Here is a tiny trained network, its code and every weight. The questions are about switching its units off for an input and a class, where a switched-off unit gives its printed mean instead of its output.

import numpy as np


def w(rows, s, z=0):
    codes = np.array(rows[::2]) - 128.0
    scale = np.full(codes.shape[1], s)
    scale[-1] = z or s
    return codes * scale


def norm(h):
    return h / np.sqrt((h * h).mean(-1, keepdims=True) + 1e-5)


def f(y):
    return np.maximum(y, 0)


def log_softmax(a):
    a = a - a.max(-1, keepdims=True)
    return a - np.log(np.exp(a).sum(-1, keepdims=True))


def net(x, mask):
    res = np.array(x, float).reshape(1, 8) / 4 @ E
    u = 0
    for l in range(4):
        y = f(norm(res) @ A[l][:, :-1].T + A[l][:, -1])
        res = res + np.where(mask[u : u + 4], y, B[l][:, -1]) @ B[l][:, :-1]
        u += 4
    return log_softmax(norm(res)[-1] @ U[:, :-1].T + U[:, -1])


A, B = {}, {}
E = w([
[96,127,121,116,134,152,134,154],'x0',
[142,159,106,127,146,122,129,88],'x1',
[124,134,122,131,143,143,128,125],'x2',
[117,132,110,110,117,130,137,140],'x3',
[138,115,53,147,174,36,1,188],'x4',
[124,109,97,128,110,152,137,157],'x5',
[113,17,110,56,154,156,97,23],'x6',
[141,118,113,128,119,137,131,139],'x7',
],0.0088)
A[0] = w([
[147,147,102,95,124,135,15,135,6],'L0N1',
[115,135,138,131,99,151,159,171,207],'L0N2',
[140,196,86,199,157,74,77,210,45],'L0N3',
[164,223,123,138,118,84,254,147,119],'L0N4',
],0.0095,0.0026)
B[0] = w([
[86,90,139,146,160,37,220,155,198],'L0N1',
[159,191,197,205,173,94,125,34,198],'L0N2',
[132,204,155,2,65,174,73,128,254],'L0N3',
[115,117,153,196,170,228,81,145,253],'L0N4',
],0.0085,0.0075)
A[1] = w([
[93,75,43,159,202,85,72,156,2],'L1N1',
[81,68,150,110,81,175,151,13,39],'L1N2',
[77,2,147,106,152,50,101,180,234],'L1N3',
[108,95,104,101,92,152,54,147,15],'L1N4',
],0.0082,0.0008)
B[1] = w([
[37,147,169,82,197,42,147,18,199],'L1N1',
[125,109,135,3,73,111,90,210,255],'L1N2',
[80,158,84,148,198,140,195,63,241],'L1N3',
[157,255,80,141,121,120,64,60,175],'L1N4',
],0.0081,0.0066)
A[2] = w([
[148,141,141,88,117,155,87,131,94],'L2N1',
[149,80,101,156,139,115,120,185,222],'L2N2',
[90,122,187,250,137,210,107,120,158],'L2N3',
[134,224,184,160,117,125,114,169,254],'L2N4',
],0.013,0.0012)
B[2] = w([
[112,89,57,103,69,207,152,182,188],'L2N1',
[128,254,124,149,158,104,118,113,128],'L2N2',
[216,70,147,196,177,118,120,43,246],'L2N3',
[110,113,90,152,131,56,103,229,248],'L2N4',
],0.011,0.012)
A[3] = w([
[24,80,141,88,87,166,163,179,70],'L3N1',
[85,105,125,41,167,166,149,98,218],'L3N2',
[223,99,117,255,158,151,105,119,23],'L3N3',
[129,188,133,136,103,114,107,172,5],'L3N4',
],0.008,0.003)
B[3] = w([
[159,67,168,148,92,112,180,167,197],'L3N1',
[169,170,145,181,107,179,200,93,241],'L3N2',
[141,88,254,179,179,83,145,115,254],'L3N3',
[96,68,83,55,75,83,113,140,158],'L3N4',
],0.0097,0.0074)
U = w([
[196,105,191,226,201,147,91,129,255],'0',
[177,117,138,92,21,230,199,107,53],'1',
[107,225,74,107,67,114,39,218,129],'2',
[85,193,107,98,224,103,143,9,21],'3',
],0.013,0.0015)

Each question gives the input, the list of numbers given to net, and the class t.
The units are the neurons (one row each of A and B). Each row of codes is followed by its name. A weight is (code - 128) times the scale printed after its matrix; where a second scale follows, it is the last column's (A, B and U).
mask holds one flag per neuron, layer by layer. A switched-off neuron (its flag False) gives its mean, the last column of its row in B, instead of its output. The means were averaged over made-up inputs and are rounded, as every weight is.
A unit's drop is (log p(t) with every unit on - log p(t) with that unit switched off) / (log p(t) with every unit on - log p(t) with every unit switched off).
The circuit of an input: a set's keep is (log p(t) with only the set's units on - log p(t) with every unit switched off) / (log p(t) with every unit on - log p(t) with every unit switched off). Starting from the 12 units with the biggest drops (on a tie, the unit counted first), units are removed one at a time, each time the one whose removal leaves the highest keep (on an exact tie, the one counted first), for as long as the keep stays at least 0.8.
circuit, biggest first: the units of the circuit, biggest drop first
k most important neurons: the k neurons with the biggest drops, biggest first
drop when u is switched off: that unit's drop, to one decimal
input [8,4,3,4,3,2,-1,7], class 2: circuit, biggest first -> (L0N3)
input [-2,-4,3,8,-8,-7,0,0], class 0: 3 most important neurons -> (L0N3 L0N4 L0N2)
input [3,0,3,-8,0,-4,7,8], class 1: circuit, biggest first -> (L1N2 L2N3)
input [-8,-7,0,-8,-2,4,1,7], class 1: circuit, biggest first -> (L0N4 L2N3)
input [-3,6,1,-5,1,8,8,-3], class 3: 4 most important neurons -> (L0N3 L1N1 L2N1 L1N3)
input [3,7,-3,6,0,-5,7,-6], class 1: 2 most important neurons -> (L1N2 L2N3)
input [7,-4,-7,4,7,6,0,-1], class 2: 4 most important neurons -> (L0N3 L2N3 L1N4 L3N3)
input [-6,8,5,0,-3,3,1,2], class 1: 2 most important neurons -> (L1N2 L0N2)
input [-2,-8,1,3,2,-1,-6,-2], class 2: drop when L0N3 is switched off -> 1.7
input [-6,1,-3,2,1,8,0,-7], class 2: drop when L0N3 is switched off -> 0.3
input [-4,6,5,5,2,6,-5,2], class 2: drop when L0N3 is switched off -> 2.1
input [6,-2,2,-8,1,-5,8,-8], class 3: 2 most important neurons -> (L0N3 L1N3)
